Here is a tiny trained network, its code and every weight. The questions are about switching its units off for an input and a target symbol, where a switched-off unit gives its printed mean instead of its output.

import numpy as np


def w(rows, s, z=0):
    codes = np.array(rows[::2]) - 128.0
    scale = np.full(codes.shape[1], s)
    scale[-1] = z or s
    return codes * scale


def norm(h):
    return h / np.sqrt((h * h).mean(-1, keepdims=True) + 1e-5)


def f(y):
    return np.maximum(y, 0)


def softmax(a):
    e = np.exp(a - a.max(-1, keepdims=True))
    return e / e.sum(-1, keepdims=True)


def log_softmax(a):
    a = a - a.max(-1, keepdims=True)
    return a - np.log(np.exp(a).sum(-1, keepdims=True))


def net(x, mask):
    ids = ['ΓΞΠΩβζηθστφ'.index(c) for c in x.split()]
    T = len(ids)
    res = E[ids] + P[:T]
    u = 0
    for l in range(2):
        r = norm(res)
        for j in range(2):
            rows = slice(2 * j, 2 * j + 2)
            q, k, v = (r @ M[l][rows].T for M in (Q, K, V))
            z = softmax(np.where(np.tri(T) > 0, q @ k.T / 2**0.5, -1e9)) @ v
            o = O[l][rows]
            res = res + np.where(mask[u + j], z, o[:, -1]) @ o[:, :-1]
        u += 2
        y = f(norm(res) @ A[l][:, :-1].T + A[l][:, -1])
        res = res + np.where(mask[u : u + 12], y, B[l][:, -1]) @ B[l][:, :-1]
        u += 12
    return log_softmax(norm(res)[-1] @ U[:, :-1].T + U[:, -1])


Q, K, V, O, A, B = {}, {}, {}, {}, {}, {}
E = w([
[130,251,192],'Γ',
[239,116,166],'Ξ',
[180,156,87],'Π',
[191,116,168],'Ω',
[107,76,109],'β',
[214,127,128],'ζ',
[101,87,47],'η',
[102,217,100],'θ',
[114,143,179],'σ',
[221,115,167],'τ',
[138,59,168],'φ',
],0.02)
P = w([
[253,158,105],'0',
[207,142,111],'1',
[202,129,127],'2',
[190,122,132],'3',
[175,116,131],'4',
[167,114,138],'5',
[157,104,142],'6',
[144,107,144],'7',
[131,103,146],'8',
[119,99,147],'9',
[105,97,150],'10',
[110,94,149],'11',
],0.012)
Q[0] = w([
[99,148,228],'L0H0',
[122,3,69],'L0H0',
[93,145,119],'L0H1',
[104,135,5],'L0H1',
],0.03)
K[0] = w([
[185,110,102],'L0H0',
[190,253,195],'L0H0',
[103,105,109],'L0H1',
[195,95,61],'L0H1',
],0.034)
V[0] = w([
[78,135,144],'L0H0',
[2,156,165],'L0H0',
[87,161,116],'L0H1',
[11,80,207],'L0H1',
],0.006)
O[0] = w([
[115,139,137,78],'L0H0',
[37,144,189,2],'L0H0',
[154,108,171,98],'L0H1',
[62,200,252,73],'L0H1',
],0.0034,0.005)
A[0] = w([
[131,121,120,42],'L0N0',
[106,107,108,80],'L0N1',
[55,81,89,111],'L0N2',
[159,70,188,98],'L0N3',
[46,53,187,61],'L0N4',
[129,176,9,90],'L0N5',
[109,103,93,58],'L0N6',
[47,164,69,60],'L0N7',
[37,155,33,3],'L0N8',
[79,6,106,173],'L0N9',
[176,35,74,91],'L0N10',
[73,132,92,87],'L0N11',
],0.019,0.0042)
B[0] = w([
[137,129,154,128],'L0N0',
[126,92,122,135],'L0N1',
[95,52,74,146],'L0N2',
[176,84,210,212],'L0N3',
[125,113,255,154],'L0N4',
[148,142,34,166],'L0N5',
[113,102,101,139],'L0N6',
[64,193,44,134],'L0N7',
[36,189,85,139],'L0N8',
[44,41,133,177],'L0N9',
[227,111,159,246],'L0N10',
[83,136,124,133],'L0N11',
],0.034,0.012)
Q[1] = w([
[26,132,57],'L1H0',
[230,253,175],'L1H0',
[124,127,100],'L1H1',
[135,71,221],'L1H1',
],0.033)
K[1] = w([
[41,49,61],'L1H0',
[185,254,106],'L1H0',
[146,128,110],'L1H1',
[6,136,167],'L1H1',
],0.034)
V[1] = w([
[118,79,221],'L1H0',
[238,54,122],'L1H0',
[136,45,51],'L1H1',
[188,250,99],'L1H1',
],0.017)
O[1] = w([
[204,97,136,137],'L1H0',
[159,62,236,252],'L1H0',
[58,110,45,122],'L1H1',
[153,251,135,100],'L1H1',
],0.014,0.012)
A[1] = w([
[175,78,163,132],'L1N0',
[132,51,14,117],'L1N1',
[94,114,125,124],'L1N2',
[176,140,83,2],'L1N3',
[29,200,148,98],'L1N4',
[123,165,221,164],'L1N5',
[90,177,190,193],'L1N6',
[153,110,99,66],'L1N7',
[186,76,40,48],'L1N8',
[145,159,5,137],'L1N9',
[185,179,135,68],'L1N10',
[141,147,101,53],'L1N11',
],0.021,0.0058)
B[1] = w([
[76,166,115,254],'L1N0',
[50,126,94,166],'L1N1',
[150,119,121,134],'L1N2',
[123,120,175,135],'L1N3',
[152,124,253,145],'L1N4',
[79,156,164,213],'L1N5',
[177,129,103,163],'L1N6',
[137,112,124,137],'L1N7',
[136,82,128,161],'L1N8',
[141,200,46,158],'L1N9',
[124,83,67,169],'L1N10',
[142,115,109,132],'L1N11',
],0.053,0.015)
U = w([
[220,235,109,135],'Γ',
[183,103,163,53],'Ξ',
[172,118,69,175],'Π',
[160,110,158,67],'Ω',
[79,24,102,115],'β',
[220,75,131,254],'ζ',
[43,116,66,177],'η',
[76,223,76,158],'θ',
[8,189,154,149],'σ',
[168,105,142,49],'τ',
[130,47,165,44],'φ',
],0.016,0.0063)

Each question gives the input, a string of symbols that net reads in full, and the target symbol t.
The units are the heads (2 rows each of Q, K, V and O) and the neurons (one row each of A and B). Each row of codes is followed by its name. A weight is (code - 128) times the scale printed after its matrix; where a second scale follows, it is the last column's (O, A, B and U).
mask holds one flag per unit, layer by layer, with each layer's heads first. A switched-off unit (its flag False) gives its mean, the last column of its rows in O or B, instead of its output. The means were averaged over made-up inputs and are rounded, as every weight is.
A unit's drop is (log p(t) with every unit on - log p(t) with that unit switched off) / (log p(t) with every unit on - log p(t) with every unit switched off).
The circuit of an input: a set's keep is (log p(t) with only the set's units on - log p(t) with every unit switched off) / (log p(t) with every unit on - log p(t) with every unit switched off). Starting from the 12 units with the biggest drops (on a tie, the unit counted first), units are removed one at a time, each time the one whose removal leaves the highest keep (on an exact tie, the one counted first), for as long as the keep stays at least 0.8.
circuit, biggest first: the units of the circuit, biggest drop first
unit that matters most: the unit with the biggest drop
top k neurons: the k neurons with the biggest drops, biggest first
k most important neurons of layer l: the k neurons of layer l with the biggest drops, biggest first
heads that matter: for each layer, one digit per head in row order, 1 if its drop is at least 0.15 and else 0, layers parted by /
input ζ ζ ζ θ β φ φ ζ ζ, target ζ: circuit, biggest first -> [L1N1]
input σ ζ Γ ζ ζ Ξ Ω, target Γ: circuit, biggest first -> [L0N10 L1H1 L0N9]
input φ ζ ζ ζ Γ Ω, target Γ: top 3 neurons -> [L0N10 L0N9 L0N3]
input ζ Γ σ Ω, target σ: 3 most important neurons of layer 0 -> [L0N3 L0N10 L0N4]
input τ θ φ ζ, target ζ: heads that matter -> 01 / 00
input Γ Π σ σ Γ ζ σ ζ, target σ: top 2 neurons -> [L1N0 L0N4]
input θ ζ β ζ ζ ζ φ Ω Ξ τ θ Π, target Π: circuit, biggest first -> [L0N5 L0N10]
input σ ζ Ω ζ Ω, target ζ: heads that matter -> 00 / 10
input Ξ τ Ξ Γ η Π ζ ζ, target η: heads that matter -> 10 / 11
input β φ β θ Γ β Ξ, target β: heads that matter -> 10 / 11
input ζ ζ Π, target Π: 3 most important neurons of layer 0 -> [L0N5 L0N3 L0N9]
input η ζ ζ β Γ σ τ, target σ: 3 most important neurons of layer 0 -> [L0N10 L0N4 L0N3]
input σ ζ Π Ω ζ Γ ζ β Ω Ω σ Ω, target σ: top 2 neurons -> [L0N10 L0N9]
input ζ Γ τ β β Ξ, target β: top neuron -> [L0N9]
input Π Ω η Γ τ, target Γ: 2 most important neurons of layer 0 -> [L0N5 L0N10]
input φ Ω Γ Ω η ζ Ξ ζ, target η: heads that matter -> 00 / 11
input Γ ζ σ ζ β θ ζ, target θ: heads that matter -> 01 / 11
input θ η σ σ θ β Γ θ σ ζ ζ, target σ: heads that matter -> 11 / 10
input ζ Γ Ξ, target Γ: top 2 neurons -> [L0N10 L0N3]
input θ Γ Π ζ ζ, target Γ: heads that matter -> 00 / 01
input Ξ ζ Γ σ σ Ξ, target σ: top 3 neurons -> [L0N9 L0N3 L1N0]
input Ω Γ τ, target Γ: unit that matters most -> L1H1
input Ξ η β ζ ζ τ Ξ θ θ ζ φ Γ, target Γ: 4 most important neurons of layer 0 -> [L0N3 L0N10 L0N9 L0N4]
input τ τ σ φ β β β σ ζ Ξ Γ ζ, target Γ: top 4 neurons -> [L0N10 L0N5 L0N9 L0N3]
input σ σ Ω β σ ζ Ξ Ω θ, target θ: circuit, biggest first -> [L0N5 L1N9]
input Γ σ τ ζ Ω σ ζ τ, target σ: 2 most important neurons of layer 1 -> [L1N0 L1N5]
input η σ Ω η Γ σ Ξ ζ Ξ σ Ξ, target σ: circuit, biggest first -> [L1N0]
